Here is a tiny trained network, its code and every weight. The questions are about switching its units off for an input and a class, where a switched-off unit gives its printed mean instead of its output.

import numpy as np


def w(rows, s, z=0):
    codes = np.array(rows[::2]) - 128.0
    scale = np.full(codes.shape[1], s)
    scale[-1] = z or s
    return codes * scale


def norm(h):
    return h / np.sqrt((h * h).mean(-1, keepdims=True) + 1e-5)


def f(y):
    return y / 2 * (1 + np.tanh(0.7978845608 * (y + 0.044715 * y**3)))


def log_softmax(a):
    a = a - a.max(-1, keepdims=True)
    return a - np.log(np.exp(a).sum(-1, keepdims=True))


def net(x, mask):
    res = np.array(x, float).reshape(1, 8) / 4 @ E
    u = 0
    for l in range(2):
        y = f(norm(res) @ A[l][:, :-1].T + A[l][:, -1])
        res = res + np.where(mask[u : u + 7], y, B[l][:, -1]) @ B[l][:, :-1]
        u += 7
    return log_softmax(norm(res)[-1] @ U[:, :-1].T + U[:, -1])


A, B = {}, {}
E = w([
[125,123,173,117,32,95,94,143,70,165,116,216],'x0',
[130,128,125,134,143,125,121,134,128,137,127,137],'x1',
[100,132,207,83,150,62,190,142,110,195,104,84],'x2',
[126,120,135,135,132,122,122,126,130,121,124,126],'x3',
[123,126,130,131,138,130,129,134,131,129,127,141],'x4',
[134,128,129,135,138,125,116,131,131,139,132,129],'x5',
[131,126,128,127,122,131,137,121,140,138,133,133],'x6',
[110,200,144,253,128,141,176,65,102,140,61,107],'x7',
],0.0062)
A[0] = w([
[130,120,170,91,35,86,74,130,62,165,137,231,94],'L0N1',
[140,144,178,164,54,126,100,128,102,155,102,188,18],'L0N2',
[144,125,130,41,167,89,136,159,126,132,169,134,99],'L0N3',
[151,83,37,114,89,208,25,125,169,45,175,191,234],'L0N4',
[155,130,78,185,31,138,65,150,124,88,138,199,2],'L0N5',
[153,109,129,37,151,157,100,149,194,103,145,114,143],'L0N6',
[147,153,33,253,77,214,75,96,127,47,139,191,46],'L0N7',
],0.0074,0.0019)
B[0] = w([
[152,131,134,124,49,142,82,204,211,134,64,124,222],'L0N1',
[136,107,108,127,138,87,127,90,53,92,198,159,178],'L0N2',
[100,63,143,120,120,183,110,113,126,70,135,91,173],'L0N3',
[173,220,107,255,125,71,197,116,78,123,118,112,250],'L0N4',
[57,96,215,114,144,169,142,88,63,170,124,127,191],'L0N5',
[92,117,114,97,173,89,143,85,109,167,143,154,186],'L0N6',
[128,67,129,1,127,131,78,159,218,112,128,130,239],'L0N7',
],0.0081,0.012)
A[1] = w([
[142,168,124,155,133,114,151,144,141,163,92,78,58],'L1N1',
[123,166,118,201,164,127,185,115,37,148,169,119,248],'L1N2',
[151,184,166,225,25,104,130,147,40,165,109,198,50],'L1N3',
[86,131,205,109,153,250,97,68,132,142,101,152,68],'L1N4',
[78,30,135,78,170,159,125,69,54,138,172,124,49],'L1N5',
[153,118,112,83,145,215,85,169,230,126,96,94,18],'L1N6',
[106,86,165,60,69,142,51,117,64,177,140,225,56],'L1N7',
],0.011,0.0012)
B[1] = w([
[171,123,47,147,120,117,97,109,104,67,190,201,156],'L1N1',
[222,169,139,139,100,142,121,121,211,64,82,113,191],'L1N2',
[2,75,120,83,173,144,124,151,57,215,181,128,253],'L1N3',
[186,188,13,172,175,66,171,160,150,100,179,92,152],'L1N4',
[51,151,105,166,116,143,113,142,46,201,158,184,180],'L1N5',
[106,71,240,91,51,135,103,159,107,169,74,132,198],'L1N6',
[236,196,90,187,178,132,170,61,188,38,111,100,233],'L1N7',
],0.0082,0.014)
U = w([
[214,222,55,165,157,124,148,70,164,46,123,122,36],'0',
[1,128,102,100,151,137,119,142,36,221,162,138,253],'1',
[138,76,209,43,42,137,78,180,192,132,33,97,31],'2',
],0.0074,0.0004)

Each question gives the input, the list of numbers given to net, and the class t.
The units are the neurons (one row each of A and B). Each row of codes is followed by its name. A weight is (code - 128) times the scale printed after its matrix; where a second scale follows, it is the last column's (A, B and U).
mask holds one flag per neuron, layer by layer. A switched-off neuron (its flag False) gives its mean, the last column of its row in B, instead of its output. The means were averaged over made-up inputs and are rounded, as every weight is.
A unit's drop is (log p(t) with every unit on - log p(t) with that unit switched off) / (log p(t) with every unit on - log p(t) with every unit switched off).
The circuit of an input: a set's keep is (log p(t) with only the set's units on - log p(t) with every unit switched off) / (log p(t) with every unit on - log p(t) with every unit switched off). Starting from the 12 units with the biggest drops (on a tie, the unit counted first), units are removed one at a time, each time the one whose removal leaves the highest keep (on an exact tie, the one counted first), for as long as the keep stays at least 0.8.
units of the circuit, in order: the units of the circuit, biggest drop first
most important unit: the unit with the biggest drop
top k neurons: the k neurons with the biggest drops, biggest first
k most important neurons of layer l: the k neurons of layer l with the biggest drops, biggest first
input [-4,5,8,8,-5,8,8,6], class 0: top neuron : [L0N7]
input [4,-5,0,7,-4,-3,0,-5], class 1: top 3 neurons : [L0N7; L1N3; L0N4]
input [2,-8,-4,1,0,4,-6,-3], class 1: units of the circuit, in order : [L0N4; L1N3]
input [1,-7,-7,0,7,7,-8,0], class 1: top 2 neurons : [L0N4; L0N5]
input [6,3,-5,6,5,-6,8,-5], class 1: top 2 neurons : [L0N4; L1N3]
input [-6,4,1,-8,8,2,-2,0], class 1: top 2 neurons : [L0N4; L0N1]
input [-3,6,-3,-1,-8,6,6,-8], class 0: top 2 neurons : [L0N4; L1N2]
input [5,-3,0,2,-7,5,-3,7], class 0: units of the circuit, in order : [L0N4; L1N7]
input [7,5,-6,-8,-6,-4,6,2], class 0: 3 most important neurons of layer 0 : [L0N7; L0N5; L0N2]
input [4,-1,8,0,4,4,-3,-1], class 2: top 4 neurons : [L0N4; L0N1; L0N5; L0N6]
input [7,2,0,-8,7,-1,-2,1], class 0: top 2 neurons : [L1N7; L0N4]
input [0,6,-8,-6,4,-3,-2,5], class 2: top 3 neurons : [L0N7; L1N6; L0N6]
input [6,3,-3,6,-2,-1,6,4], class 0: top 2 neurons : [L1N7; L0N2]
input [-1,3,4,5,-2,4,-5,-8], class 1: 2 most important neurons of layer 0 : [L0N7; L0N6]
input [-3,-7,-7,5,4,-3,2,3], class 2: most important unit : L0N7
input [7,3,0,0,0,8,-5,3], class 0: 3 most important neurons of layer 0 : [L0N4; L0N2; L0N1]
input [5,4,-3,2,2,2,-5,2], class 0: 3 most important neurons of layer 0 : [L0N7; L0N5; L0N2]
input [8,-8,-3,-8,0,8,1,1], class 0: 2 most important neurons of layer 1 : [L1N7; L1N6]
input [2,7,-7,-8,1,-8,-8,-3], class 1: 2 most important neurons of layer 0 : [L0N4; L0N5]
input [-1,8,-6,-1,-4,8,4,-8], class 0: most important neuron of layer 0 : [L0N4]
